Below are the code and all the weights of a small trained network. Each question names an input and a class and asks about switching units off, where a switched-off unit gives its printed mean instead of its output.

import numpy as np


def w(rows, s, z=0):
    codes = np.array(rows[::2]) - 128.0
    scale = np.full(codes.shape[1], s)
    scale[-1] = z or s
    return codes * scale


def f(y):
    return y / 2 * (1 + np.tanh(0.7978845608 * (y + 0.044715 * y**3)))


def log_softmax(a):
    a = a - a.max(-1, keepdims=True)
    return a - np.log(np.exp(a).sum(-1, keepdims=True))


def net(x, mask):
    res = np.array(x, float).reshape(1, 3) / 4 @ E
    y = f(res @ A[0][:, :-1].T + A[0][:, -1])
    res = res + np.where(mask, y, B[0][:, -1]) @ B[0][:, :-1]
    return log_softmax(res[-1] @ U[:, :-1].T + U[:, -1])


A, B = {}, {}
E = w([
[248,2,10,251,8,9,20,73,5,243],'x0',
[46,11,17,185,24,251,9,250,251,126],'x1',
[245,232,23,21,248,84,17,233,173,253],'x2',
],0.0037)
A[0] = w([
[98,4,14,241,4,226,13,230,226,163,155],'neuron 1',
[247,214,14,54,227,38,7,239,117,250,80],'neuron 2',
[205,204,189,123,173,9,205,21,15,146,111],'neuron 3',
[39,26,196,234,12,134,208,18,38,29,86],'neuron 4',
[35,24,212,221,20,144,216,15,45,25,84],'neuron 5',
[201,205,191,127,179,6,205,23,10,144,114],'neuron 6',
[237,14,23,242,23,9,56,45,8,234,10],'neuron 7',
[249,19,22,242,27,18,72,39,6,231,3],'neuron 8',
[199,199,189,132,188,12,210,23,7,152,113],'neuron 9',
],0.0036,0.0016)
B[0] = w([
[20,78,20,240,11,15,26,248,214,26,248],'neuron 1',
[243,18,59,15,232,143,34,17,16,242,221],'neuron 2',
[21,88,43,238,20,24,40,236,199,35,202],'neuron 3',
[242,24,49,27,221,117,29,25,11,248,217],'neuron 4',
[240,32,62,11,227,135,44,22,12,254,217],'neuron 5',
[19,93,45,231,19,28,43,243,204,25,204],'neuron 6',
[34,246,243,57,231,245,253,63,244,4,253],'neuron 7',
[50,246,252,35,239,244,244,45,249,4,249],'neuron 8',
[21,95,51,246,20,23,46,235,194,27,204],'neuron 9',
],0.0037,0.0059)
U = w([
[4,38,7,254,1,2,6,250,209,7,120],'0',
[27,247,249,9,248,244,254,37,246,1,242],'1',
[253,8,12,4,232,74,8,3,4,254,8],'2',
],0.0036,0.0016)

Each question gives the input, the list of numbers given to net, and the class t.
The units are the neurons (one row each of A and B). Each row of codes is followed by its name. A weight is (code - 128) times the scale printed after its matrix; where a second scale follows, it is the last column's (A, B and U).
mask holds one flag per neuron, in row order. A switched-off neuron (its flag False) gives its mean, the last column of its row in B, instead of its output. The means were averaged over made-up inputs and are rounded, as every weight is.
A unit's drop is (log p(t) with every unit on - log p(t) with that unit switched off) / (log p(t) with every unit on - log p(t) with every unit switched off).
The circuit of an input: a set's keep is (log p(t) with only the set's units on - log p(t) with every unit switched off) / (log p(t) with every unit on - log p(t) with every unit switched off). Starting from all 9 units, units are removed one at a time, each time the one whose removal leaves the highest keep (on an exact tie, the one counted first), for as long as the keep stays at least 0.8.
units of the circuit, in order: the units of the circuit, biggest drop first
unit that matters most: the unit with the biggest drop
top k neurons: the k neurons with the biggest drops, biggest first
drop when u is switched off: that unit's drop, to one decimal
input [-1,-2,-3], class 2: units of the circuit, in order -> neuron 1; neuron 7
input [3,-2,-2], class 1: unit that matters most -> neuron 1
input [3,2,-5], class 2: units of the circuit, in order -> neuron 4; neuron 5
input [-3,-6,-8], class 2: units of the circuit, in order -> neuron 5; neuron 4
input [-1,-1,-3], class 2: units of the circuit, in order -> neuron 7; neuron 8; neuron 1
input [3,0,-4], class 2: units of the circuit, in order -> neuron 4; neuron 5
input [1,-6,-7], class 2: top 3 neurons -> neuron 5; neuron 4; neuron 1
input [5,3,-6], class 2: top 2 neurons -> neuron 4; neuron 5
input [7,-4,2], class 1: top 2 neurons -> neuron 8; neuron 7
input [-5,-6,8], class 2: top 2 neurons -> neuron 2; neuron 1
input [4,-5,-1], class 0: drop when neuron 6 is switched off -> 0.5
input [-7,3,8], class 2: drop when neuron 8 is switched off -> 0.3
input [-2,-7,-6], class 0: drop when neuron 6 is switched off -> 0.2
input [-6,-8,4], class 0: drop when neuron 5 is switched off -> 0.0
input [-7,-6,8], class 2: units of the circuit, in order -> neuron 2
